Here is a tiny trained network, its code and every weight. The questions are about switching its units off for an input and a target symbol, where a switched-off unit gives its printed mean instead of its output.

import numpy as np


def w(rows, s, z=0):
    codes = np.array(rows[::2]) - 128.0
    scale = np.full(codes.shape[1], s)
    scale[-1] = z or s
    return codes * scale


def norm(h):
    return h / np.sqrt((h * h).mean(-1, keepdims=True) + 1e-5)


def f(y):
    return y / 2 * (1 + np.tanh(0.7978845608 * (y + 0.044715 * y**3)))


def softmax(a):
    e = np.exp(a - a.max(-1, keepdims=True))
    return e / e.sum(-1, keepdims=True)


def log_softmax(a):
    a = a - a.max(-1, keepdims=True)
    return a - np.log(np.exp(a).sum(-1, keepdims=True))


def net(x, mask):
    ids = ['αβγεζηθμξπστφ'.index(c) for c in x.split()]
    T = len(ids)
    res = E[ids] + P[:T]
    u = 0
    for l in range(2):
        r = norm(res)
        for j in range(2):
            rows = slice(3 * j, 3 * j + 3)
            q, k, v = (r @ M[l][rows].T for M in (Q, K, V))
            z = softmax(np.where(np.tri(T) > 0, q @ k.T / 3**0.5, -1e9)) @ v
            o = O[l][rows]
            res = res + np.where(mask[u + j], z, o[:, -1]) @ o[:, :-1]
        u += 2
        y = f(norm(res) @ A[l][:, :-1].T + A[l][:, -1])
        res = res + np.where(mask[u : u + 4], y, B[l][:, -1]) @ B[l][:, :-1]
        u += 4
    return log_softmax(norm(res)[-1] @ U[:, :-1].T + U[:, -1])


Q, K, V, O, A, B = {}, {}, {}, {}, {}, {}
E = w([
[54,126,202,164],'α',
[202,32,136,153],'β',
[179,22,175,179],'γ',
[169,117,114,160],'ε',
[143,141,84,102],'ζ',
[146,173,90,111],'η',
[45,183,160,63],'θ',
[181,64,158,145],'μ',
[177,90,160,129],'ξ',
[97,117,191,70],'π',
[129,42,103,140],'σ',
[6,117,159,96],'τ',
[143,105,84,187],'φ',
],0.02)
P = w([
[168,87,254,151],'0',
[144,28,90,95],'1',
[147,92,11,77],'2',
[117,67,104,115],'3',
[114,78,100,123],'4',
[114,81,91,116],'5',
[113,90,92,111],'6',
[114,94,87,112],'7',
[114,100,89,103],'8',
[117,108,98,106],'9',
[115,106,98,108],'10',
[111,99,88,102],'11',
[119,101,87,94],'12',
],0.0098)
Q[0] = w([
[24,140,132,73],'0.h1',
[250,244,78,63],'0.h1',
[34,148,158,133],'0.h1',
[140,98,86,150],'0.h2',
[198,142,107,174],'0.h2',
[155,149,202,218],'0.h2',
],0.015)
K[0] = w([
[4,119,230,36],'0.h1',
[218,226,189,139],'0.h1',
[49,170,77,83],'0.h1',
[122,193,134,119],'0.h2',
[74,154,104,77],'0.h2',
[49,149,15,46],'0.h2',
],0.013)
V[0] = w([
[55,95,185,11],'0.h1',
[131,203,179,198],'0.h1',
[161,113,153,233],'0.h1',
[125,232,87,69],'0.h2',
[103,106,76,49],'0.h2',
[72,74,158,137],'0.h2',
],0.012)
O[0] = w([
[118,254,160,29,81],'0.h1',
[116,32,199,90,50],'0.h1',
[142,89,121,199,219],'0.h1',
[115,52,39,71,2],'0.h2',
[179,124,125,121,96],'0.h2',
[194,141,205,201,117],'0.h2',
],0.0094,0.0052)
A[0] = w([
[212,65,114,102,250],'0.n1',
[122,181,139,161,109],'0.n2',
[158,135,228,143,4],'0.n3',
[4,127,162,66,146],'0.n4',
],0.017,0.0017)
B[0] = w([
[85,81,7,199,254],'0.n1',
[144,61,87,102,188],'0.n2',
[129,135,46,73,190],'0.n3',
[180,222,141,69,207],'0.n4',
],0.013,0.0077)
Q[1] = w([
[94,173,24,103],'1.h1',
[102,191,98,110],'1.h1',
[179,186,68,132],'1.h1',
[84,102,131,99],'1.h2',
[59,4,190,148],'1.h2',
[34,46,169,79],'1.h2',
],0.011)
K[1] = w([
[129,125,16,114],'1.h1',
[163,130,93,83],'1.h1',
[211,158,69,115],'1.h1',
[54,144,110,177],'1.h2',
[35,126,24,129],'1.h2',
[61,161,4,113],'1.h2',
],0.012)
V[1] = w([
[112,12,157,58],'1.h1',
[47,188,61,73],'1.h1',
[145,180,177,113],'1.h1',
[89,66,218,179],'1.h2',
[106,159,138,62],'1.h2',
[156,132,96,129],'1.h2',
],0.011)
O[1] = w([
[124,122,41,107,72],'1.h1',
[131,37,80,140,127],'1.h1',
[129,182,79,198,2],'1.h1',
[254,21,144,41,69],'1.h2',
[114,104,206,182,53],'1.h2',
[99,176,84,132,176],'1.h2',
],0.0085,0.0054)
A[1] = w([
[187,54,107,98,188],'1.n1',
[94,218,197,6,110],'1.n2',
[139,149,66,67,3],'1.n3',
[209,147,176,128,45],'1.n4',
],0.013,0.0049)
B[1] = w([
[90,122,171,172,255],'1.n1',
[165,129,226,25,252],'1.n2',
[118,138,125,232,138],'1.n3',
[70,150,12,72,148],'1.n4',
],0.011,0.0066)
U = w([
[184,229,14,129,3],'α',
[229,120,63,65,42],'β',
[122,138,173,42,237],'γ',
[192,117,140,132,81],'ε',
[216,128,87,123,65],'ζ',
[192,211,60,116,35],'η',
[125,157,90,135,49],'θ',
[119,96,222,195,122],'μ',
[114,219,159,188,108],'ξ',
[20,209,129,176,49],'π',
[2,76,43,34,115],'σ',
[168,23,166,90,121],'τ',
[114,133,184,89,179],'φ',
],0.0096,0.0062)

Each question gives the input, a string of symbols that net reads in full, and the target symbol t.
The units are the heads (3 rows each of Q, K, V and O) and the neurons (one row each of A and B). Each row of codes is followed by its name. A weight is (code - 128) times the scale printed after its matrix; where a second scale follows, it is the last column's (O, A, B and U).
mask holds one flag per unit, layer by layer, with each layer's heads first. A switched-off unit (its flag False) gives its mean, the last column of its rows in O or B, instead of its output. The means were averaged over made-up inputs and are rounded, as every weight is.
A unit's drop is (log p(t) with every unit on - log p(t) with that unit switched off) / (log p(t) with every unit on - log p(t) with every unit switched off).
The circuit of an input: a set's keep is (log p(t) with only the set's units on - log p(t) with every unit switched off) / (log p(t) with every unit on - log p(t) with every unit switched off). Starting from all 12 units, units are removed one at a time, each time the one whose removal leaves the highest keep (on an exact tie, the one counted first), for as long as the keep stays at least 0.8.
circuit, biggest first: the units of the circuit, biggest drop first
top k neurons: the k neurons with the biggest drops, biggest first
k most important neurons of layer l: the k neurons of layer l with the biggest drops, biggest first
which heads matter: for each layer, one digit per head in row order, 1 if its drop is at least 0.15 and else 0, layers parted by /
drop of u: that unit's drop, to one decimal
input α τ η ζ, target τ: circuit, biggest first -> [1.h2, 1.n1]
input γ π β σ ε η η η γ η θ η, target β: 2 most important neurons of layer 0 -> [0.n1, 0.n2]
input ζ ε τ ε π η α β φ η, target π: which heads matter -> 00 / 11
input ζ μ η ζ η, target π: which heads matter -> 10 / 01
input ζ θ τ π ξ β η ξ ε ε β σ, target π: circuit, biggest first -> [0.n1, 0.h1, 1.h2]
input η ε ε τ η η ε η η ε, target σ: which heads matter -> 01 / 00
input ε ε ζ ε γ τ ε γ φ η ε σ, target μ: top 3 neurons -> [0.n2, 0.n4, 0.n1]
input π γ φ τ β φ β ζ, target γ: which heads matter -> 10 / 00
input τ α η β γ η ε γ η, target ξ: circuit, biggest first -> [0.h2]
input β γ η μ σ, target α: circuit, biggest first -> [0.h1, 0.n1]
input β ε η η η η γ θ η α σ, target α: 2 most important neurons of layer 0 -> [0.n1, 0.n2]
input α θ π ε ε η, target τ: which heads matter -> 01 / 01
input α η η ε θ σ ζ η η, target τ: top 2 neurons -> [0.n3, 0.n4]
input α σ π γ η η μ, target σ: top neuron -> [0.n4]
input β σ ε η η η η η ξ, target σ: which heads matter -> 01 / 00
input π σ σ γ θ ζ η η ζ η ε η η, target γ: top 2 neurons -> [0.n1, 1.n2]
input ζ τ η ε β μ σ, target π: which heads matter -> 11 / 01
input τ β β τ τ φ η ζ, target ξ: 2 most important neurons of layer 0 -> [0.n1, 0.n3]
input ε τ ζ β σ α π σ, target μ: top 2 neurons -> [0.n4, 0.n1]
input ε ε η ε η σ η η η η ζ, target μ: top neuron -> [0.n4]
input τ ξ η, target ξ: top 2 neurons -> [0.n3, 0.n4]
input ε η β ζ η ζ, target μ: top 2 neurons -> [1.n1, 0.n1]
input μ ζ π, target γ: drop of 1.n2 -> 0.2
